arr =
142, 65, 109, 120, 109, 108, 101, 131, 98, 93, 85, 88, 157
129, 73, 109, 120, 109, 110, 104, 131, 99, 93, 85, 83, 159
Indices start at 1.
The entry in the bottom-left corner: 129
Report the minimum.
Answer: 65
The entry just right of 83: 159
Report the top-left entry.
Answer: 142
Report the entry directly above 159.
Answer: 157
The entry at row 2, column 3: 109
Report the entry directly below the smallest entry.
Answer: 73
Report the entry just right of 65.
Answer: 109

Questions about the row below.
1) Report the entry just right of 80.
2) Report the entry just left of 122.
130, 105, 117, 157, 137, 143, 112, 121, 105, 124, 80, 122
1) 122
2) 80

a =
105,140,81,117,87,109,91,108,96,105,107,77,100,92
89,145,114,74,96,90,87,91,91,145,125,92,118,90
123,99,82,125,116,120,108,100,88,99,95,81,73,86
90,113,107,83,94,93,104,88,100,122,90,88,126,107
Rows and columns are numbered from 1.
Report the entry at row 2, column 1.
89
Report the entry at row 2, column 2.
145
The top-right entry -> 92
The entry in row 3 and column 1 is 123
The entry just left of 140 -> 105
Report the bottom-left entry.
90
The entry just right of 116: 120
The entry just right of 109: 91
Report the entry in row 1 and column 2.
140
The entry just left of 95 is 99
The entry directly above 94: 116
Report the entry at row 1, column 3.
81
The entry in the bottom-right corner is 107

Read these off the row that follows.
1) Which number is the entry just right of 103?
2) Which number is the third entry from the right?
3) Which number is the 3rd entry from the left?
4) Which number is the second entry?
5) Which number is the 5th entry?
array([105, 105, 106, 108, 113,  99, 116, 103, 153, 109])
1) 153
2) 103
3) 106
4) 105
5) 113

Read these off the grid that follows.
1) Give the entry in the top-left corner.
2) Give the entry directly above the smallest entry.
3) Give the entry just left of 106.
4) Give the largest entry.
5) Give the 3rd largest entry.
6) Give the third entry, reading row by row.
7) Give the entry in the top-right corner.
8) Give the bottom-left entry.
[[74, 70, 100, 109, 70, 103, 104, 116, 102, 116, 112, 133, 88],
 [119, 116, 105, 126, 116, 109, 113, 107, 94, 88, 96, 107, 102],
 [67, 60, 94, 154, 64, 116, 129, 107, 101, 101, 92, 106, 95]]
1) 74
2) 116
3) 92
4) 154
5) 129
6) 100
7) 88
8) 67

M =
133, 94, 99, 113, 97, 74, 116, 85, 112, 126
94, 110, 129, 86, 88, 97, 102, 94, 115, 159
78, 93, 94, 89, 121, 105, 86, 76, 97, 84
88, 97, 114, 92, 94, 136, 94, 92, 112, 108
88, 96, 115, 100, 85, 51, 96, 83, 87, 80
124, 102, 70, 77, 127, 95, 96, 85, 99, 107
95, 100, 100, 97, 93, 78, 112, 93, 94, 112
124, 98, 116, 96, 106, 41, 113, 89, 106, 89
134, 104, 92, 116, 106, 120, 86, 104, 102, 138
The entry just left of 84 -> 97
Read off the entry directly above the smallest entry.
78
Read off the entry directly below the smallest entry.
120
The entry in the bottom-right corner: 138
The entry just left of the largest entry is 115
Read off the smallest entry in the last column.
80
Read off the entry in the top-right corner.
126
The minimum: 41
Read off the entry directly below 105.
136
Read off the 2nd entry on the main diagonal.
110
Read off the third entry on the diagonal from the top-right corner.
76
The largest entry in the first row -> 133
The second entry from the end, reading row by row: 102
The third entry, reading row by row is 99
Read off the first entry of the largest entry's row.
94
Read off the last entry in the row that holds the smallest entry.
89
The largest entry in the first column: 134
The fourth entry, reading row by row is 113
Read off the entry directly below the largest entry.
84
The entry just right of the smallest entry -> 113
Read off the third entry on the main diagonal.
94
Read off the entry just left of 126.
112
Read off the second smallest entry.
51
Read off the entry directly above 98.
100
Read off the fifth entry, reading row by row.
97
Read off the entry directly above 136.
105

Read these off the row that follows.
1) Read off the second entry.
2) Read off the second largest entry.
3) Read off the 2nd entry from the right.
4) Read off the third largest entry.
41, 147, 67, 107, 82, 55, 89, 108, 117, 81, 128
1) 147
2) 128
3) 81
4) 117

array([[105,  96, 151, 102,  84],
       [ 83,  94, 147, 106, 132]])
The entry just left of 84 is 102
Which number is the smallest entry in the first column?
A: 83
The smallest entry in the first row -> 84
The maximum is 151
Which number is the first entry in reading order?
A: 105
The second largest entry -> 147
